Below is a small trained network, with its code and all its weights. Each question gives an input and a target symbol and asks what happens when units are switched off, that is, made to give their printed mean instead of their output.

import numpy as np


def w(rows, s, z=0):
    codes = np.array(rows[::2]) - 128.0
    scale = np.full(codes.shape[1], s)
    scale[-1] = z or s
    return codes * scale


def norm(h):
    return h / np.sqrt((h * h).mean(-1, keepdims=True) + 1e-5)


def f(y):
    return y / 2 * (1 + np.tanh(0.7978845608 * (y + 0.044715 * y**3)))


def softmax(a):
    e = np.exp(a - a.max(-1, keepdims=True))
    return e / e.sum(-1, keepdims=True)


def log_softmax(a):
    a = a - a.max(-1, keepdims=True)
    return a - np.log(np.exp(a).sum(-1, keepdims=True))


def net(x, mask):
    ids = ['αδζμξπψω'.index(c) for c in x.split()]
    T = len(ids)
    res = E[ids] + P[:T]
    q, k, v = (norm(res) @ M[0].T for M in (Q, K, V))
    z = softmax(np.where(np.tri(T) > 0, q @ k.T / 2**0.5, -1e9)) @ v
    res = res + np.where(mask[0], z, O[0][:, -1]) @ O[0][:, :-1]
    y = f(norm(res) @ A[0][:, :-1].T + A[0][:, -1])
    res = res + np.where(mask[1:17], y, B[0][:, -1]) @ B[0][:, :-1]
    return log_softmax(norm(res)[-1] @ U[:, :-1].T + U[:, -1])


Q, K, V, O, A, B = {}, {}, {}, {}, {}, {}
E = w([
[124,10,127,143,139,130],'α',
[83,53,174,84,181,139],'δ',
[159,74,105,168,190,78],'ζ',
[98,97,121,165,192,187],'μ',
[143,197,86,200,224,138],'ξ',
[72,91,107,199,163,215],'π',
[127,36,122,58,175,109],'ψ',
[156,127,138,200,105,93],'ω',
],0.013)
P = w([
[85,213,144,70,45,202],'0',
[217,49,196,227,144,167],'1',
[22,70,103,204,139,48],'2',
[210,64,218,180,175,80],'3',
[17,115,113,117,108,7],'4',
[213,86,210,159,153,26],'5',
[2,110,133,121,121,23],'6',
[202,60,211,184,169,113],'7',
],0.0093)
Q[0] = w([
[165,155,180,125,76,138],'head 0',
[246,66,191,155,226,190],'head 0',
],0.012)
K[0] = w([
[96,96,81,147,178,232],'head 0',
[156,164,112,92,76,254],'head 0',
],0.0093)
V[0] = w([
[106,115,250,201,39,113],'head 0',
[148,49,140,51,173,156],'head 0',
],0.012)
O[0] = w([
[109,185,249,70,4,170,252],'head 0',
[161,158,43,81,190,167,182],'head 0',
],0.013,0.003)
A[0] = w([
[163,108,43,99,177,153,103],'neuron 0',
[147,137,136,84,95,152,84],'neuron 1',
[160,71,202,93,130,142,156],'neuron 2',
[94,108,106,130,129,67,103],'neuron 3',
[232,159,119,86,133,126,95],'neuron 4',
[105,151,117,120,142,171,125],'neuron 5',
[108,150,73,72,52,151,84],'neuron 6',
[148,151,162,108,150,205,83],'neuron 7',
[232,117,164,101,98,145,81],'neuron 8',
[110,75,101,127,104,74,97],'neuron 9',
[100,92,105,129,125,86,83],'neuron 10',
[115,165,131,140,160,128,152],'neuron 11',
[252,120,123,84,147,179,1],'neuron 12',
[109,172,172,156,60,203,74],'neuron 13',
[242,103,118,121,185,165,58],'neuron 14',
[156,85,92,222,156,111,154],'neuron 15',
],0.012,0.0054)
B[0] = w([
[163,94,91,124,67,78,211],'neuron 0',
[150,131,154,167,115,76,158],'neuron 1',
[173,171,110,152,114,166,254],'neuron 2',
[100,139,114,121,161,154,164],'neuron 3',
[78,132,153,132,151,156,162],'neuron 4',
[84,88,198,105,125,119,144],'neuron 5',
[191,69,105,198,100,150,154],'neuron 6',
[152,140,161,159,169,115,174],'neuron 7',
[135,186,120,167,193,142,185],'neuron 8',
[90,162,146,127,166,159,165],'neuron 9',
[118,154,171,126,181,130,153],'neuron 10',
[131,135,156,124,126,155,143],'neuron 11',
[3,159,135,101,148,125,185],'neuron 12',
[116,121,71,118,143,100,218],'neuron 13',
[71,105,146,98,89,119,204],'neuron 14',
[130,138,146,51,105,153,249],'neuron 15',
],0.012,0.0065)
U = w([
[117,27,221,165,196,99,16],'α',
[103,136,195,114,54,44,209],'δ',
[69,200,163,114,194,169,126],'ζ',
[106,109,56,58,130,93,225],'μ',
[1,96,106,137,109,142,80],'ξ',
[167,105,187,22,125,156,4],'π',
[218,148,135,163,134,173,199],'ψ',
[115,105,113,171,179,89,142],'ω',
],0.0081,0.0025)

Each question gives the input, a string of symbols that net reads in full, and the target symbol t.
The units are the heads (2 rows each of Q, K, V and O) and the neurons (one row each of A and B). Each row of codes is followed by its name. A weight is (code - 128) times the scale printed after its matrix; where a second scale follows, it is the last column's (O, A, B and U).
mask holds one flag per unit, heads first, then neurons. A switched-off unit (its flag False) gives its mean, the last column of its rows in O or B, instead of its output. The means were averaged over made-up inputs and are rounded, as every weight is.
A unit's drop is (log p(t) with every unit on - log p(t) with that unit switched off) / (log p(t) with every unit on - log p(t) with every unit switched off).
The circuit of an input: a set's keep is (log p(t) with only the set's units on - log p(t) with every unit switched off) / (log p(t) with every unit on - log p(t) with every unit switched off). Starting from the 12 units with the biggest drops (on a tie, the unit counted first), units are removed one at a time, each time the one whose removal leaves the highest keep (on an exact tie, the one counted first), for as long as the keep stays at least 0.8.
circuit, biggest first: the units of the circuit, biggest drop first
k most important neurons: the k neurons with the biggest drops, biggest first
drop of u: that unit's drop, to one decimal
input ξ α α ψ α α ψ ω, target α: circuit, biggest first -> (head 0; neuron 15)
input π μ α ω α ω, target ψ: circuit, biggest first -> (neuron 12; neuron 8)
input π π π α α ω ψ ψ, target ψ: circuit, biggest first -> (neuron 2)
input α α α α, target ζ: circuit, biggest first -> (head 0; neuron 8)
input π α α α ψ α α π, target ψ: 3 most important neurons -> (neuron 2; neuron 12; neuron 14)
input δ α α π ψ ξ π α, target ξ: circuit, biggest first -> (head 0; neuron 12; neuron 14)
input δ π π ξ ξ ψ α ψ, target ξ: 2 most important neurons -> (neuron 12; neuron 14)
input π ω ψ, target δ: 3 most important neurons -> (neuron 15; neuron 1; neuron 8)
input μ α α α ψ δ δ, target μ: 2 most important neurons -> (neuron 0; neuron 15)
input ξ ξ ξ π, target α: 2 most important neurons -> (neuron 15; neuron 12)
input ψ α δ ψ, target μ: circuit, biggest first -> (head 0; neuron 0)
input α α μ, target α: 2 most important neurons -> (neuron 5; neuron 7)
input α α α ξ ξ δ ζ, target ζ: 2 most important neurons -> (neuron 9; neuron 10)
input α π ψ α α, target μ: circuit, biggest first -> (head 0)
input ψ ζ α ζ, target μ: circuit, biggest first -> (head 0; neuron 0)
input ψ ξ ξ π, target μ: drop of neuron 0 -> 0.1
input ψ α ω π α ξ ξ ξ, target μ: drop of neuron 4 -> 0.0
input α ψ ζ, target μ: drop of head 0 -> 1.3
input ζ ψ ψ ξ α ω α ξ, target ω: drop of head 0 -> 1.9
input μ ψ ω μ, target π: most important neuron -> (neuron 15)
